Here is a tiny trained network, its code and every weight. The questions are about switching its units off for an input and a class, where a switched-off unit gives its printed mean instead of its output.

import numpy as np


def w(rows, s, z=0):
    codes = np.array(rows[::2]) - 128.0
    scale = np.full(codes.shape[1], s)
    scale[-1] = z or s
    return codes * scale


def norm(h):
    return h / np.sqrt((h * h).mean(-1, keepdims=True) + 1e-5)


def f(y):
    return np.maximum(y, 0)


def log_softmax(a):
    a = a - a.max(-1, keepdims=True)
    return a - np.log(np.exp(a).sum(-1, keepdims=True))


def net(x, mask):
    res = np.array(x, float).reshape(1, 8) / 4 @ E
    u = 0
    for l in range(2):
        y = f(norm(res) @ A[l][:, :-1].T + A[l][:, -1])
        res = res + np.where(mask[u : u + 9], y, B[l][:, -1]) @ B[l][:, :-1]
        u += 9
    return log_softmax(norm(res)[-1] @ U[:, :-1].T + U[:, -1])


A, B = {}, {}
E = w([
[120,84,162,135,159,160,166],'x0',
[255,154,225,195,164,174,51],'x1',
[71,234,190,100,138,159,187],'x2',
[166,137,119,140,145,103,169],'x3',
[127,148,109,143,121,113,125],'x4',
[134,99,146,168,23,176,176],'x5',
[154,124,129,125,142,122,157],'x6',
[155,154,103,107,108,110,106],'x7',
],0.0086)
A[0] = w([
[158,139,143,202,37,179,126,1],'L0N1',
[86,161,112,138,212,143,70,75],'L0N2',
[131,128,143,150,249,70,84,97],'L0N3',
[152,188,164,198,149,205,31,133],'L0N4',
[156,156,90,139,120,136,102,104],'L0N5',
[210,125,185,162,128,169,98,72],'L0N6',
[129,243,220,100,137,158,150,34],'L0N7',
[189,21,123,175,130,82,53,30],'L0N8',
[132,171,187,122,88,125,139,66],'L0N9',
],0.011,0.0028)
B[0] = w([
[193,91,180,48,48,157,117,196],'L0N1',
[193,121,136,2,142,176,142,190],'L0N2',
[148,145,148,2,101,124,53,236],'L0N3',
[143,130,143,172,192,39,209,252],'L0N4',
[101,56,187,117,215,163,164,154],'L0N5',
[111,139,148,166,149,1,127,240],'L0N6',
[82,110,41,197,145,220,68,204],'L0N7',
[89,181,43,182,119,225,80,254],'L0N8',
[157,168,110,136,107,157,135,162],'L0N9',
],0.011,0.0079)
A[1] = w([
[123,98,139,136,92,112,134,85],'L1N1',
[116,130,126,104,153,109,59,34],'L1N2',
[117,82,61,176,143,175,98,199],'L1N3',
[48,104,68,70,65,132,158,177],'L1N4',
[161,108,166,144,2,154,164,85],'L1N5',
[86,226,157,132,156,178,182,75],'L1N6',
[178,183,177,144,151,124,81,121],'L1N7',
[97,136,175,108,131,146,85,2],'L1N8',
[98,124,131,152,163,73,150,29],'L1N9',
],0.015,0.0014)
B[1] = w([
[137,146,118,106,115,130,122,147],'L1N1',
[118,129,156,112,62,162,166,190],'L1N2',
[106,175,92,150,100,169,116,199],'L1N3',
[161,106,186,196,173,93,147,246],'L1N4',
[111,148,125,4,164,122,112,199],'L1N5',
[137,120,62,140,67,150,68,170],'L1N6',
[88,84,133,152,121,118,174,203],'L1N7',
[140,150,111,115,107,89,154,146],'L1N8',
[169,110,143,143,138,95,115,158],'L1N9',
],0.018,0.012)
U = w([
[145,98,152,170,160,54,159,113],'0',
[119,143,70,141,104,163,96,252],'1',
[146,127,145,5,132,110,130,10],'2',
],0.016,0.00035)

Each question gives the input, the list of numbers given to net, and the class t.
The units are the neurons (one row each of A and B). Each row of codes is followed by its name. A weight is (code - 128) times the scale printed after its matrix; where a second scale follows, it is the last column's (A, B and U).
mask holds one flag per neuron, layer by layer. A switched-off neuron (its flag False) gives its mean, the last column of its row in B, instead of its output. The means were averaged over made-up inputs and are rounded, as every weight is.
A unit's drop is (log p(t) with every unit on - log p(t) with that unit switched off) / (log p(t) with every unit on - log p(t) with every unit switched off).
The circuit of an input: a set's keep is (log p(t) with only the set's units on - log p(t) with every unit switched off) / (log p(t) with every unit on - log p(t) with every unit switched off). Starting from the 12 units with the biggest drops (on a tie, the unit counted first), units are removed one at a time, each time the one whose removal leaves the highest keep (on an exact tie, the one counted first), for as long as the keep stays at least 0.8.
circuit, biggest first: the units of the circuit, biggest drop first
k most important neurons: the k neurons with the biggest drops, biggest first
k most important neurons of layer l: the k neurons of layer l with the biggest drops, biggest first
drop of u: that unit's drop, to one decimal
input [4,-3,-4,-2,2,6,5,-1], class 2: circuit, biggest first	L1N5
input [-4,-6,6,5,1,0,-5,6], class 0: 3 most important neurons	L1N4; L0N8; L1N3
input [5,5,-8,3,-1,-7,-2,-4], class 1: 4 most important neurons	L0N8; L1N5; L1N4; L0N1
input [1,4,-6,3,2,0,6,-3], class 1: 3 most important neurons	L0N8; L1N4; L1N3
input [-1,1,-5,-4,-4,-5,1,-4], class 1: 4 most important neurons	L0N8; L1N5; L0N1; L1N3
input [0,2,2,8,2,-3,4,0], class 2: 4 most important neurons	L0N3; L0N8; L1N4; L1N3
input [6,6,8,1,6,6,1,0], class 1: 2 most important neurons	L0N7; L1N4
input [-1,5,6,1,-6,-6,7,0], class 1: 3 most important neurons of layer 0	L0N7; L0N1; L0N9
input [5,-7,-6,1,-5,8,5,3], class 2: 3 most important neurons of layer 1	L1N5; L1N7; L1N1
input [-7,8,6,0,3,-7,-2,8], class 0: 3 most important neurons of layer 1	L1N5; L1N7; L1N3
input [2,1,5,2,7,-5,-3,8], class 1: 3 most important neurons	L0N7; L1N5; L0N1
input [4,1,-7,-3,7,-8,-2,-1], class 2: 4 most important neurons	L0N3; L0N2; L0N7; L1N6
input [-5,-8,-7,-7,-3,-6,-1,-3], class 0: 2 most important neurons of layer 1	L1N4; L1N6
input [-8,8,6,-2,-5,8,-1,4], class 0: 4 most important neurons	L0N4; L0N6; L1N7; L0N3
input [-7,6,-7,4,-2,-3,-5,-6], class 1: 4 most important neurons	L0N8; L1N4; L1N3; L1N2
input [4,5,-1,-8,-1,6,3,-8], class 2: 3 most important neurons	L0N1; L1N5; L1N4
input [3,5,-3,7,6,-6,-4,-4], class 2: 2 most important neurons of layer 0	L0N3; L0N2
input [-8,2,-2,-4,5,1,-2,8], class 0: 2 most important neurons	L0N7; L0N4
input [8,2,5,-1,-8,-2,-5,3], class 1: circuit, biggest first	L0N7
input [4,7,-3,-7,4,8,7,-3], class 2: 3 most important neurons	L0N1; L1N5; L1N4
input [1,-5,2,1,6,-4,-5,-5], class 0: circuit, biggest first	L1N4
input [-7,0,1,-5,-3,-2,-8,-7], class 2: 2 most important neurons of layer 1	L1N4; L1N3
input [0,-1,-4,7,8,-5,8,-8], class 2: 2 most important neurons of layer 0	L0N3; L0N7
input [6,7,8,-6,-5,0,-6,-7], class 1: 2 most important neurons of layer 1	L1N6; L1N4
input [-3,-1,3,-4,6,6,1,8], class 2: drop of L1N5	0.1
input [4,-3,1,8,4,5,-6,7], class 2: drop of L1N5	2.0
